Here is a tiny trained network, its code and every weight. The questions are about switching its units off for an input and a class, where a switched-off unit gives its printed mean instead of its output.

import numpy as np


def w(rows, s, z=0):
    codes = np.array(rows[::2]) - 128.0
    scale = np.full(codes.shape[1], s)
    scale[-1] = z or s
    return codes * scale


def f(y):
    return y / 2 * (1 + np.tanh(0.7978845608 * (y + 0.044715 * y**3)))


def log_softmax(a):
    a = a - a.max(-1, keepdims=True)
    return a - np.log(np.exp(a).sum(-1, keepdims=True))


def net(x, mask):
    res = np.array(x, float).reshape(1, 6) / 4 @ E
    y = f(res @ A[0][:, :-1].T + A[0][:, -1])
    res = res + np.where(mask, y, B[0][:, -1]) @ B[0][:, :-1]
    return log_softmax(res[-1] @ U[:, :-1].T + U[:, -1])


A, B = {}, {}
E = w([
[132,123,124,128],'x0',
[132,121,128,128],'x1',
[208,231,16,145],'x2',
[255,134,192,22],'x3',
[64,87,48,9],'x4',
[128,130,130,128],'x5',
],0.0057)
A[0] = w([
[122,46,44,67,58],'N0',
[218,203,52,99,119],'N1',
[164,138,189,215,2],'N2',
[170,159,187,60,59],'N3',
[64,39,208,117,26],'N4',
[199,100,150,86,22],'N5',
[90,91,63,59,80],'N6',
[109,43,254,102,51],'N7',
[82,157,95,35,135],'N8',
[25,127,97,217,61],'N9',
[163,172,77,138,224],'N10',
],0.0088,0.0037)
B[0] = w([
[166,187,146,191,188],'N0',
[59,184,125,95,252],'N1',
[201,239,134,183,177],'N2',
[178,73,74,62,184],'N3',
[108,225,84,102,218],'N4',
[202,96,56,51,156],'N5',
[229,188,184,184,195],'N6',
[69,217,63,119,246],'N7',
[160,169,197,173,207],'N8',
[254,93,39,45,249],'N9',
[59,137,141,91,231],'N10',
],0.0096,0.0038)
U = w([
[225,90,14,47,48],'0',
[24,216,75,92,6],'1',
[220,191,206,199,58],'2',
[100,112,144,103,225],'3',
[96,112,141,108,216],'4',
[101,111,143,113,217],'5',
[49,7,229,129,70],'6',
],0.012)

Each question gives the input, the list of numbers given to net, and the class t.
The units are the neurons (one row each of A and B). Each row of codes is followed by its name. A weight is (code - 128) times the scale printed after its matrix; where a second scale follows, it is the last column's (A, B and U).
mask holds one flag per neuron, in row order. A switched-off neuron (its flag False) gives its mean, the last column of its row in B, instead of its output. The means were averaged over made-up inputs and are rounded, as every weight is.
A unit's drop is (log p(t) with every unit on - log p(t) with that unit switched off) / (log p(t) with every unit on - log p(t) with every unit switched off).
The circuit of an input: a set's keep is (log p(t) with only the set's units on - log p(t) with every unit switched off) / (log p(t) with every unit on - log p(t) with every unit switched off). Starting from all 11 units, units are removed one at a time, each time the one whose removal leaves the highest keep (on an exact tie, the one counted first), for as long as the keep stays at least 0.8.
units of the circuit, in order: the units of the circuit, biggest drop first
unit that matters most: the unit with the biggest drop
top k neurons: the k neurons with the biggest drops, biggest first
drop of u: that unit's drop, to one decimal
input [-6,4,3,2,-5,-2], class 4: unit that matters most : N6
input [-6,-8,-8,7,2,2], class 1: top 3 neurons : [N7; N4; N9]
input [-4,-6,0,6,8,-6], class 2: top 4 neurons : [N8; N6; N0; N9]
input [5,-6,-8,-3,-5,3], class 1: top 2 neurons : [N7; N4]
input [-8,2,3,1,8,-1], class 2: units of the circuit, in order : [N6; N8]
input [-3,7,-6,8,-7,-4], class 0: units of the circuit, in order : [N3; N5]
input [-8,2,2,4,-4,7], class 4: units of the circuit, in order : [N9; N6; N8]
input [4,-2,7,-1,4,-3], class 1: top 2 neurons : [N1; N10]
input [1,-6,-7,-5,8,4], class 2: units of the circuit, in order : [N6; N0]
input [-2,1,-7,8,2,0], class 0: top 4 neurons : [N3; N5; N1; N10]
input [-6,-3,-7,-4,4,5], class 1: top 2 neurons : [N4; N7]
input [-6,-3,8,-2,6,-1], class 1: top 2 neurons : [N1; N10]
input [0,1,-4,-6,8,-1], class 2: top 3 neurons : [N6; N0; N8]
input [4,-5,2,-8,6,-5], class 0: top neuron : [N9]
input [2,3,7,1,-7,5], class 1: top 2 neurons : [N1; N10]
input [-4,-5,-8,-1,-5,4], class 1: top 2 neurons : [N7; N4]
input [-3,2,-4,-3,6,-1], class 2: units of the circuit, in order : [N6; N0; N8]
input [-4,-5,4,2,7,-6], class 2: units of the circuit, in order : [N6; N8]
input [5,-3,-2,-2,5,2], class 2: drop of N6 : 0.3
input [-5,5,-6,-6,-1,1], class 0: units of the circuit, in order : [N9]
input [-4,3,5,4,-6,7], class 3: drop of N6 : 0.2
input [8,-4,4,3,5,8], class 3: drop of N7 : 0.2
